Each row has a hidden value. The values are split into ranges, and the group after each row names the range that its value falls in. Each part has its own value, ranges and names.
[ -79  224   15  -13    4   84  224 -185 -166  136  -39 -153   77 -191
  263 -178 -102    5   37  -43   43 -217  -24  196 -110  122  -39  302
  105 -130 -176  -62  -17  -93   11   62  -33 -264 -126   35  143  -61
 -188   -1 -163  -35 -261   27  144  157  -11  174  -57   60]
G
[-178  147  325 -110  138  103  -89  107 -250   -7   79 -161   69 -217
   43  212  150 -265  -20  -60  173  -88  -33   90  144 -182   38   78
   61  -36  171  106  -33   18 -172   84 -206   18 -230   73   36  233
   48   10  -74   54 -107  -82   54  -22   79 -134   18  160]
G
[ -31   52  -31   63 -153 -129  -43   51   26  -39   32  -35  -19  105
  -29   74  229  -29  179   62  -35  -62   75   88   72  -37   24  -15
   -1  112   68 -112  129  139   49  -64  -52  176   76  -43  -64 -107
    2   11   18   48  -20  -35   16 -101  -11  -48   63  -32]
W
[   9  -44 -155   85   14  -14  -20  -34  -25  -84   58   29  -56   59
  -53  146  -67  -67    9  -29  109   14   45   -5    3   20   -9  -16
 -105  -11 -101  -67   53  101    2  -99   47   63  119   43 -151  -64
   17 -127   75  -27  151 -131   -1 -104  181  -93  135   27]
E
[-140  171  -65   89  -45  -64   36  -95   34   47  101 -111  -41   55
  107   54  266   94   75    4   39 -154   91  217   14  -28   52  -45
  124   94   21 -147   -4   93  -23   32  -25  145  108  -59  -77  -54
  -38   34    2   20   -1   29  129  -68   -2 -116   68   66]
P
[ -68   29   31  -27    8   53  191  -57   77  -22  -94   94  121 -148
    9   93   31  -88   34  -38   89 -112   -5   79   59  -88  130   45
   69   35   31  -88  -67  236   21 -122  155  -30  -40 -108 -135  -90
   50  -37  169  -49  -54  -66   48  -83 -117   71 -163  -46]
W
[ -36   48  -26   12   46   84   55  -61  -57  -75  101  130  188  -13
   64   -2  -53   26   49 -120  125   24  120  197  -74   58    9   18
  -69 -200  -16  -53  -26   87  129  -47   83    4    4   13 -113 -145
   53   34   65   23  -96  116  123   15 -100  -44  -49   18]
X
[ -95 -276 -137   -8  -68   78   61   -1   33   23    6  -73  -42   25
  -68  133  103   69 -228   33 -246   47  -94   30 -117  -50  -69  -57
  -23  382   53   38   47 -204  -47   45 -193  142  -54 -311  -30   94
   17  199   65   78   61  197 -157  -54  107  -44   80  -49]
A
[  32    6  -46  175  -18   52   42 -113  114   37  100   44   43  143
 -185  -60  115  109  129    6 -115   34   27  -55  -17  -56  -76   22
  -21  122 -139  -63   45  -15   70 -116  -19   48   73  -75  -32  -44
  -40   96   15  123    7   96 -124  -44  -67   63  -20  -96]
B
[-31  25 -43  15   0  55  52  -8  30  16 -24  89  68  17 -35  32   6  73
  28 -13  -2 -42  -9  36 -49  -9  22  25 -14   9 -46  20 -32  38  94   7
  12 -33  45 -28 -58 -66 -17  -4  42  27 -57  23   3 -17 -37  -9 -16  22]
A
[ -18   44   68 -126   23  172  -46    7  112   72  -81  263   13  -11
  -19   69 -156  129   17   27   45   99  -29 -134   18  -77   69  -79
 -151 -130  -39   -2  -25   14   99   10  -20 -129   78   73  -71    3
  143   48   13  140  -19  -68   10   51   16  171  -58   -5]
P
[-37  18 -19   4  20  30  -7   9 -18  28  32  31  64   7 -33  54  -2  48
  28  24  16 -46  26  34  -9  -3  20 -13  -9  11 -24  -2  30  26  53   5
   0   0  18 -32 -53 -23 -21  -6   5  40   4  24  32 -16  -7 -25 -10  49]
W
[ -74 -153 -217  134  -51   60  124   66  -11  -11   -9    4  -20  -10
  106  157  -86  -58 -198 -106  -61  -83  -94  110 -131   96 -166  204
 -100  101  -36  -49  -36 -119   32  -43  -62 -115 -202  -46  -18  -71
 -133  -42  135   13 -112    3  -34  -59  153    9   95   95]
A
[  44  184  -66   92 -100   24   10   -3   63   15  194   69  123  156
   40   51 -100  146  161 -160  157  145   98   11  -59   53   32  138
 -163 -275  -73  -82  -69  -41  117   31  -10    9  196  109   32  -61
  -39   80    3   55 -176  206  -49   44  -38  -47   67  103]
W
[  73  -46 -108  -10  -99  -38   -6  116   44   77  -53  151   85  114
  -98   39 -143  121  -39   31  -26  -11  -87 -233 -102  -12  -13   94
  -66  -19  -39   92  -22  -54  143  -40   39  -73    7  -24   19  -47
   16  -49   -9  -14   13   26  -78  -80  -95  -28   18   23]
X
[  68  294  166   16   13 -168   78  134   39  197   89 -148   15  -69
   34  242  258  -64  110   12  293  -62  -34 -207  123 -105  -38  312
  -16  -83  134 -118  -52   81 -173  -97  -84  192  -38   -1  144   75
  -33   71  -54    7  -77   95 -113 -110   10   44   34   90]
L
[ -23   87 -129  161 -115   19  -11   96  183   35  -23   74   54  214
 -107  190  151   33  213  -26  -18  -10   15  -37  106  -67   41   19
 -128   63   43    2  -67   24  124  189 -166   25   67   65  -40  -55
 -118  -12   68  100 -174  162 -116  -51   50 -101  194  108]
B
[   3  106   35   19 -115   39  -21   38  -43 -101   58   74  103   43
   32  -29  -71 -158   45 -162  -45  -62   74   47  -67  -70   89  197
   44  -16  -83   30  -40   30   75   -6    2  -47    0  100   46   15
   86 -116 -108  -58 -143 -111  105   33 -151   -3 -115   82]
G
[ -38  130   41  -84   75   68  120   49  -48   80   12    7  124 -128
  140  -18   75   15  -99  -71  -15 -151  -31   10 -157  -25  -57  181
  -25   14    0  120  -52  -71   93  109  -59  -18  -85  -70   57  -65
   -4   46  -70  -25 -225  129   23   51 -136   38  -77  101]
X
[ -29  -23  -93  -37  -55 -256  -35  167  178  -52 -117   31  -27  117
  -69  -55    2   62  167   47  -64 -135   54 -327  -70  -22   58  -75
  -23   26    1   72  -36  117  221   61  189   65   81  -97   44  -77
   66  -23   55   97  -52  -44  -10   44  -98   33  -52   50]
P
[  36   81   29  204   20   81 -139  118  168  -22  153  201   53  187
 -144   84  246   93  268 -170   47  107   19  130  145   12  -25   83
   13  -39   62  159 -173   44  124  182 -201   13   61  274 -118  -99
  -12  -67   27  165 -205  106  -78 -103  -70 -265  129  106]
B
[-23  29 -13  21 -31  12   1  11   2   6   3  51  26  27 -35  45 -18  14
  16 -29   4 -12  15  -8 -27 -23   0  66 -35  15 -31   0  -9  14  36 -26
  -9  -8  -3 -11 -17  -9  -3  -3  11  50 -41  21  -4 -13  -7 -21   8  39]
A
[  7  27 -45   9 -19  13   4  27  27  27  27  33  41  16  12  54 -19  27
   6 -11  38 -42   4 -11   7  29   2  89  10  37 -45  -2 -11   1  50 -28
   0 -18  29 -10 -39 -58  -9 -43   8   7 -32  29 -15 -35 -24   3   3  73]
B
[  26  272  -27  149  -43  -81   37   53  102  127  -64  133    8  159
  -82  147  102   72   79  -56  196  -33  -40 -182   -1 -110  -28  217
 -104 -173  -28  -58 -159  110   18  -95   -1   -6   57  152   45  -26
  -40  -66   18   18  -53  -23  -49  -87   -9  -48  118   78]
W
[-23   8 -40  11  -6  40  18   1   1   1  21  44  20  -2 -10  55 -47   0
  11 -46  -1 -29   5 -10 -34 -14   0  54 -32  20 -42  19  -1   6  40   3
  -2 -35   8 -14 -51 -24  -6 -25  13  21 -35   5  -6 -31   9 -33  22  46]
A
[ -32  -11  -10  103   31  -22  -35  119  -75   47  146  -70  102   98
  -48    9  134  188  -33   63  -37  -54  -21  104  -84   60  -77   34
   82   74  -22   14    6  -99   87  -20  -67   86  -42 -109   89   59
 -102   83   21  123  -17  112    6  -20  -53  -62  -83   88]
Z
[-26 -15 -58  33  -5  24 -23  13  13  15  19  41  25  73 -60  32   8  92
  36  21 -21  -4   2   6 -30  15  -7 -12  -4  22 -52   0  14  -9  70 -19
 -22  -2  63 -28 -41 -24 -11  13   8  62  13  17 -10 -18   9 -14  19  23]
P
[ -56  -10   51  -43  -16  -46  -79   50    2   55  215  -68    4  -30
   76  112    9   40  -68   -9  137   77   22  -29   29   16  -39   22
 -136  -88   44  -53   72  -63  -22  -34  -57  120   25   47   18    1
  104   99   -5  100   38   -7  -46   25   92   39   22   64]
P
[  29 -192 -186  -21  111  -73 -128   93   63  -74  140  167   81   22
 -190  160 -104    6  192  125   37  -61  163 -123   41   81  -73 -332
 -285  -17   45   32  276  207  248  -20  208   91  121  -11 -379 -380
  -21 -111  136   35  133   12  -30 -165   45 -113  151   32]
Z
[  -1 -112 -157   64    1   25   -2  112   91  -64  128   59   53   37
  -33   92  -10   29   70  -19  -16   33   53   15   13   86  -22  -99
  -40   44   26  -87   47   60  143  -92    6   65   80  -22 -156 -177
   42  -19   97   22  -56   42  -26 -101  -76   40  -55   26]
P
[-34 -17 -61  28 -32 -14 -17  16  17  21  31  34  45  71 -57  67  16  60
  28  26   5 -38  16  -3 -26  -1  -9  -1 -24  29 -18  -4  14   6  64  -7
  -5  26  29 -22 -40 -43 -11   7  13  48  17  33  -2 -34  14 -38  50  39]
G
[-127  108   30   85   82   81   28  235  -19  -26   10   14  140   44
   59  -59   61  145   50  -39  -12 -167 -122   -5 -118   18  -54   50
   88 -113  -52   73 -177  -50  287   16  -17 -174  -83   39  125  -15
  -76   10   92  132 -328  -92   31   28 -172   95 -200  154]
G
[ 136  103  136    5  -17   56 -133   -4   50 -105  281  188   84    6
   32   86 -151 -121  138 -185  141  150  199  -45  104  -89   81   92
 -254 -132  -43    2  103   91   40   32   96   84   23   84 -117   15
  122  -49   49  117   -4   13    4  -42   -7 -128  -30   69]
X
[ -39  131  201  -20   95   50  -42   85  -41  137  291  -49  131 -128
  263  -76  124  125    2   28   74 -147  -63   51   52   12 -109  118
  -93 -118  -29   82  163  -97  171   95  -26  -71 -152   32   67  -63
  -26   64   17  182 -111 -103    7   28  -53   87 -147   85]
Z
[ -55 -196 -162   -5   20  -54 -139  -77 -121  -89 -104  -45 -145  141
 -173  -10   13   70  -49  148 -100  145   83    0  -68   50  -46 -272
 -115  133  -61  -26  138  -40  -15  -27 -126  217   96 -141  -78   58
   81   89  -31  152  240   58    7   50  253  -91  187  -98]
W
[  61  255   39  114 -147   40   64  106   26   58  104   30  139  112
  185   74  245   83  143  -94   76  -57   -4  351    8   40  122  329
  134  -66   -6  -53 -120    0   58  187 -209   57   65  120  153   44
  -65  -25  -84    5 -225   24  138   21  -63  -36  -89  117]
G
[ -5  -9 -66  29  -1  23  16   3  28  20  17  27  31  16  -4  35 -25  45
  14  15  18 -40   8  24 -11  53  -1  43  14  33 -68 -36  -6   1  55 -29
   1 -17  30 -12 -38 -56 -16 -29   8  31 -15  -1  11 -11  12  43 -17  45]
L
[-46  32 -42  16  -3  12  23  24  27  31  13  40  19   5 -20  73  -3  36
  25 -12   4 -75  10  -2 -36 -11   0  33  -3  36 -18   2 -22  26  50  14
   4 -21  12  -9 -41 -40 -32 -20  14  32 -50  20  18 -30  -7 -17  12  74]
Z
[ -73  -39 -170    1   50   73  148  -15   -3   14  -34  -66  -75  -90
  177   -3 -154   83  -30  -22  -45  -99   -5   80 -134  147  -17   17
  121   41  -91 -141  -55  -62   24    1   17 -119  -30 -133    0    9
  -72   21   20   33  -93   32  134   31   55  142  -92   71]
W
[ -66    7  -39  -40  110    4  -69   55  -24   25  -25   35  114   23
 -147   58   68  -32   57   25  -38 -107   84 -105   33  -74   22 -122
   22  111   78  171    2   49   76  137  -33   41  -41  -66 -115  -28
   10  -50  -56    6    2  212   20  -31 -119 -185   77  112]
X
[ -76    7    8   26  159  -19 -140  148 -107   81  313 -145    9  -66
  -33  129  -84  131 -120  107   99 -144   -7 -111  -28   76 -177  -84
  -30   68  -49   -4  114  -98   53 -161   89   -5  -11  -34  -77  -63
 -156  -29   60   74   38  -16  -76 -140   20  -46   -2  254]
G
[  -2   88  -92  145 -140  -72 -103   43   18   73  189 -100 -112  183
   64   72  103  129   69   41    1  -50   10   61   38   52  -37   79
  134   90  -60 -157   58  -69  -28  -80 -107   55  103   41   26   35
  -57  -27  -76   56   74  -66   43 -122   56  -48   81   93]
B
[ 149   57  122  -14 -104 -106 -130  218  -52  -17  195   95  149   64
  119   88  -69 -113 -179 -171  139   14  -41 -213  -22  -97  -27  397
 -148 -100    5  168   17  -83   48  -71   73   54 -160    3  108   89
  143 -100   15  -21   39  -72  -88 -102 -113 -184  -36  129]
B
[  71 -103 -140   25  -45  -36  152  -48  102  -10 -176   42  -43   15
  -46   34   20  102  -75   22    2  104   -7   36  -48  104   15   98
   34  189  -41 -105 -117   18  -37 -109   -5  140   29 -239  -18  -15
    3   82  136   62   -5  224  -77  -17   42   47  -31  -68]
L
[-25  32   5  15 -27  30  11   3  28  19  15  47  20  24 -33  85  -7  43
  26 -25  24  -1   5  21 -16 -20  19  73 -16  17 -34 -20 -24  11  10 -21
  -8  -7  35 -25 -18  16 -20  23  31  61 -29  24 -16 -13  27  -7   6  46]
W
[  16  101   38    7 -258  -12 -209   67 -159  -75  146  -21  -20  201
  220  -25   56   26 -128  -56 -103   69   58  193 -123   19  -82  238
 -250   44 -104   32  183 -253   97   90 -231  120   13    7  155   50
    3   86  -88  154 -107    6   -5  112  150  -86  148  107]
G
[-32  28 -37  19 -17  23  32 -21  -1  20   5  26  21   8 -10  46 -14  39
  -9 -30  33  -2   4  35 -41  13  -2  71 -14  -4 -44 -30 -28   3  15 -43
 -15  -5  33 -11 -25 -29  -5  10   6  24 -36  27  -2  -6  11   1  14  32]
P
[ -1  28 -40  14 -30 -19  15  14  -3  14  13  26   9  15  20  47 -15  24
   0 -25  51 -17   5   2 -14  23  -5  99  -9   5 -33  -7 -14  15  27 -27
  -6   6   9  -9 -13 -25   3 -24  17  27 -15  23   5 -25  14 -26  20  47]
E
[-23   3 -41  10 -59  -3  -9  -1  19   0  19  52  -1  31  -7  61 -12  -7
  12 -23  -5 -27  22  -7 -11 -18  -9  59 -44  48 -26  -4  28  19  38 -21
  -8   3  12  -5 -50 -47  17 -21  13  36  -7  -1  -3 -34  20 -23  49  33]
E
[-166  102  -51  -34    3  132  -39  -78 -127   75 -157   46  172  135
  -82  -17   -6  161   81  116  -25  -80  -23   29  -62  -88   80 -195
  -79 -134  -43   96   -2  -65  175  209 -114 -128   32  -13  -17   22
  -73   71  -78   76  -46   96   63   85   32 -109  172   31]
L
[ -84   86 -171   88  -52  -79  128  -26   82   60   40  -29   32  -22
  -41   38  -80    3   76  -43   31 -133   52 -149  -69    2  -65    3
 -118  -12  -11  -90  -19   72  109  -76  109  -44   13   26  -86 -248
 -110  -34   46  -39 -194  102  -65  -74  -99   17   77   80]
Z
[ -93   67  145   25   42   37 -268  -78 -128   -6  272   14   73  129
 -192   62 -171   43  -17  -76  110   50   82  -91  -32  -85  -76   43
 -180 -155 -171  156   82 -117    8  -53   87  -86  105  147  -25   81
  -55    9  -46  126  132  -38 -110   61  123 -194  191  182]
P
[  72  -50  -64   18   -9 -115  -71  114 -106  -18  128  -31   29   10
  140  -83   16   40    2  -61   49  -84   -5  121  -33  226  -98  230
  231  -19   -8   77   10  -38   60  -86   23  -26  -61   15  -24 -131
   19 -128  -81  -58    4   -4   91 -108 -132 -147  -10   78]
L
[-180  -20 -144  -70   59  143  114   23  -10  225   -7 -142   57  -88
   73   31  -40  247  -20   93  -63  -81 -132   36 -131  118  -39 -110
  -45  -47   10   80  -54 -257  117  345 -268 -148   27   37   76  -52
 -152  145 -135   61 -243  185  -37  149  106  110   98  120]
P
[-145  117    9   42  -20  166  238  -40   90  -32  -39   45  105 -175
   67  180 -183 -352   64 -198  -74 -320   30  -93  -49 -244   71  181
  -76   76  -56  -73  -59  107   22   51  159 -270 -230  -36  -41   17
 -120 -109   81  -63 -273 -131   61  -22  -37  148  -95  143]
G
[  66  239  -93   83  -31  -64   38  -11  129  -37  136  124  -45   58
   80   13  -88   21  136 -194   87  -70  150 -136 -109  -51   44   90
  -50  -86  -79  -79 -100  131   83  -12  179   40  132   54  -92 -105
   38 -107   -1  -30 -123    6   89 -118 -142 -120   -4  120]
X
[ -40   26  127  -17  164    7   -5  -94  -62   81  -85   34   81  -29
 -239  223  132  -92   66   88  294   43  -24  -88  207 -102  -33   49
  -23 -111   32  -13    9  183 -158 -219   -1   42    0   22 -107   36
   46   17   55   34  257   17  -93  -58  152   -6  147  -60]
G
[ -77  -60  -24  -57  168  -14  -49   35  -80  142   69  -54   46 -103
  -97   76  -90  207  -91  209  183  -59  -70  -88   38  112  -73 -170
  -17  -44  -25   18   52   -3   56 -114   66  -33   28    0 -104 -107
  -66  -18   66   61  129   -9  -52  -66   63   13   13   89]
X
[ -16  -50  -81   60  184  126   11 -123   36 -114   10   76    2  -27
 -149  -95 -194   55   70  -36   97  126   70  -78   18  108  -24 -145
  -41  -73 -216  -63  -66   86  112 -212  124  -72  156   42 -170 -132
   51  -37  120   95  -16   -6  -67   39   -6  133  -89  -18]
L
[-14  27 -17  -6 -25 -20  -1  17  17  35  -1  21  23  23  -5  53  -2  26
   6  18  34 -50   9 -27 -14   5  -3  79  -2  24 -39 -21  -2   6  29 -36
   4   6  13 -21   1 -21   4  -5  -9  38  -3   6   7  -1  12  35   3  52]
B
[ -47  -51 -104  -21   88   39   34  -36   92  -95   68   65   44 -107
  -95  -14 -284   11   47  -66   31  -79  116  -67  -37   61  120 -150
   65   68 -116   13  -96  128  120  -26  262  -81  118   -4 -197 -138
    2 -154   97  -32  -71  -15   41  -32 -130  -20 -149  139]
G
[-122   91   -7    8  119   68  206  -19   54  150 -191  -28   66 -135
   -3  -43 -104   85  -61   54   79 -276 -198 -137    9  -20   98  129
  313   13 -178   22 -222   73   46 -109  163 -333  -34  -13   72   56
  -76 -161   58  -73  -18 -228   41   21 -126  224 -262   90]
W
[  75  -58  -89    6 -108   62   21   33   34   67  -57   81  -53   84
  179    9  -32  189  -83   15  -17   94  -92  142  -11  186  -59  251
   58   40 -100  -73    8 -146   29  -72 -129  -89   14  -84   63   16
  -13   54   39  104   17   69   -4   32   93  133  -14   -6]
W
[-19   1 -44 -11 -18  24  40   7  21  30 -20  41  36 -12   0  53 -45  32
  -9  -1   6 -26  -5  -8 -38  -2  32  39 -46  14 -36  -6  -6   4  45  26
  -5 -11  11 -36 -19 -16  -1  -4  11  29 -31   7   4   5  20  19 -14  32]
P
[ -62   56  -58   28  -62  138   92 -108   26   82  -67  104   81   69
   55   34 -110  203   -2   18   28  -23  -53  121  -61   66  -32  136
  -63  -73 -164  -80   -5  -71  107  -73   39 -217   62  -72   -9  -63
 -160   91  120   98  -62   85  -35   63   79  128   45   34]
W
[-54 -14 -64 -11 -26  33  53 -27  27  37 -60  35 -11 -12  -6  44 -32  63
   0  22   6 -11 -22  16 -23  18  17   1   3  21 -30 -54 -19  17  26 -37
 -21 -34  32 -30 -44 -39  11  18  20  37 -20  -3  11  -6  30  59   2  -5]
W
[-32  47 -42  35  -6  -4  19  11  30  11 -13  37  40  49 -43  44  47  53
  58   8  23 -60  12   4 -21 -11  18  20   1  23 -36   2 -38  44  73  13
   0  17  45 -13 -29 -42 -20 -12  24  44 -41  20   8 -19  -7 -24  17  47]
G
[-114  106 -126   35   50  135  -25   53   10   57  146   15   54  -21
  164   -2 -137  130  -11   -7  -13 -182   18   47  -76   73  -12 -106
  -54  -48 -102  -19    4  -85  220  135   -2 -176   27  108  -83 -150
  -94  -94  -21   32 -193  -69  109    2  -43   38  -28  220]
L
[-38   6 -30   1  -3  29  21   5   0  22  15  29  19  -3 -12  72 -21  55
  -1   5  36   1  -3  13 -31   2   3   6 -42 -10 -21 -43   1  11  30 -38
 -12   8  28 -30 -39 -21   3  29  30  50 -18   7  -1 -22  31  13   3  23]
W
